Below is a small trained network, with its code and all its weights. Each question gives an input and a class and asks what happens when units are switched off, that is, made to give their printed mean instead of their output.

import numpy as np


def w(rows, s, z=0):
    codes = np.array(rows[::2]) - 128.0
    scale = np.full(codes.shape[1], s)
    scale[-1] = z or s
    return codes * scale


def norm(h):
    return h / np.sqrt((h * h).mean(-1, keepdims=True) + 1e-5)


def f(y):
    return y / 2 * (1 + np.tanh(0.7978845608 * (y + 0.044715 * y**3)))


def log_softmax(a):
    a = a - a.max(-1, keepdims=True)
    return a - np.log(np.exp(a).sum(-1, keepdims=True))


def net(x, mask):
    res = np.array(x, float).reshape(1, 8) / 4 @ E
    u = 0
    for l in range(3):
        y = f(norm(res) @ A[l][:, :-1].T + A[l][:, -1])
        res = res + np.where(mask[u : u + 3], y, B[l][:, -1]) @ B[l][:, :-1]
        u += 3
    return log_softmax(norm(res)[-1] @ U[:, :-1].T + U[:, -1])


A, B = {}, {}
E = w([
[152,88,143,104],'x0',
[119,148,142,116],'x1',
[95,125,141,2],'x2',
[121,78,144,137],'x3',
[72,94,59,108],'x4',
[174,28,77,129],'x5',
[59,72,154,119],'x6',
[163,118,171,71],'x7',
],0.006)
A[0] = w([
[109,1,44,77,166],'L0N0',
[116,131,112,69,8],'L0N1',
[198,121,142,250,96],'L0N2',
],0.0081,0.0017)
B[0] = w([
[202,143,23,105,254],'L0N0',
[22,215,203,170,133],'L0N1',
[253,79,175,157,219],'L0N2',
],0.0068,0.0047)
A[1] = w([
[131,150,41,118,29],'L1N0',
[124,211,247,103,250],'L1N1',
[208,73,130,41,191],'L1N2',
],0.012,0.0021)
B[1] = w([
[111,155,92,171,173],'L1N0',
[53,46,140,93,243],'L1N1',
[47,143,109,255,255],'L1N2',
],0.0081,0.007)
A[2] = w([
[188,221,1,179,110],'L2N0',
[188,168,127,210,74],'L2N1',
[59,251,181,107,2],'L2N2',
],0.0066,0.0016)
B[2] = w([
[118,107,78,103,253],'L2N0',
[113,2,137,80,190],'L2N1',
[175,166,197,54,137],'L2N2',
],0.0099,0.0041)
U = w([
[86,97,138,181,126],'0',
[172,204,146,119,2],'1',
[227,99,169,187,150],'2',
[96,93,3,153,198],'3',
[85,182,141,106,100],'4',
[29,115,183,20,136],'5',
],0.011,0.0076)

Each question gives the input, the list of numbers given to net, and the class t.
The units are the neurons (one row each of A and B). Each row of codes is followed by its name. A weight is (code - 128) times the scale printed after its matrix; where a second scale follows, it is the last column's (A, B and U).
mask holds one flag per neuron, layer by layer. A switched-off neuron (its flag False) gives its mean, the last column of its row in B, instead of its output. The means were averaged over made-up inputs and are rounded, as every weight is.
A unit's drop is (log p(t) with every unit on - log p(t) with that unit switched off) / (log p(t) with every unit on - log p(t) with every unit switched off).
The circuit of an input: a set's keep is (log p(t) with only the set's units on - log p(t) with every unit switched off) / (log p(t) with every unit on - log p(t) with every unit switched off). Starting from all 9 units, units are removed one at a time, each time the one whose removal leaves the highest keep (on an exact tie, the one counted first), for as long as the keep stays at least 0.8.
circuit, biggest first: the units of the circuit, biggest drop first
most important unit: the unit with the biggest drop
k most important neurons: the k neurons with the biggest drops, biggest first
drop when u is switched off: that unit's drop, to one decimal
input [1,4,6,8,2,1,-6,8], class 0: circuit, biggest first -> (L1N2)
input [8,8,7,4,6,0,0,6], class 3: 4 most important neurons -> (L0N0, L1N2, L1N1, L2N1)
input [5,0,-2,-6,6,-7,1,-5], class 5: circuit, biggest first -> (L0N0, L1N2)
input [5,8,-7,-7,-5,-3,-3,-7], class 2: 2 most important neurons -> (L0N2, L1N2)
input [-7,-5,-6,-3,-6,-7,3,5], class 5: circuit, biggest first -> (L1N1, L1N2)
input [-7,2,6,-7,2,-7,-8,-8], class 5: circuit, biggest first -> (L0N0, L2N2, L1N1)
input [-8,7,-2,-8,-7,5,-2,-3], class 2: 3 most important neurons -> (L0N2, L0N0, L1N2)
input [-3,-1,-2,-7,3,-7,-1,-2], class 5: 3 most important neurons -> (L0N0, L1N2, L2N2)
input [-5,7,2,-7,7,-7,-7,2], class 5: 4 most important neurons -> (L0N0, L1N1, L1N2, L2N2)
input [2,0,-1,-4,-3,-3,-4,8], class 5: 3 most important neurons -> (L1N1, L0N0, L0N2)
input [0,4,-7,-4,4,0,-3,-8], class 2: 2 most important neurons -> (L0N2, L0N0)
input [-1,-6,-3,-4,-4,-8,-1,4], class 5: 2 most important neurons -> (L1N1, L1N2)
input [-4,4,5,-5,0,-5,-5,-7], class 5: drop when L1N1 is switched off -> 0.2
input [-1,-2,8,-1,-8,-5,-7,-3], class 5: most important unit -> L1N1
input [-3,-1,-4,-8,-6,4,6,-3], class 2: drop when L0N0 is switched off -> 0.1
input [1,5,-3,7,-4,6,3,-6], class 2: drop when L1N2 is switched off -> -0.1
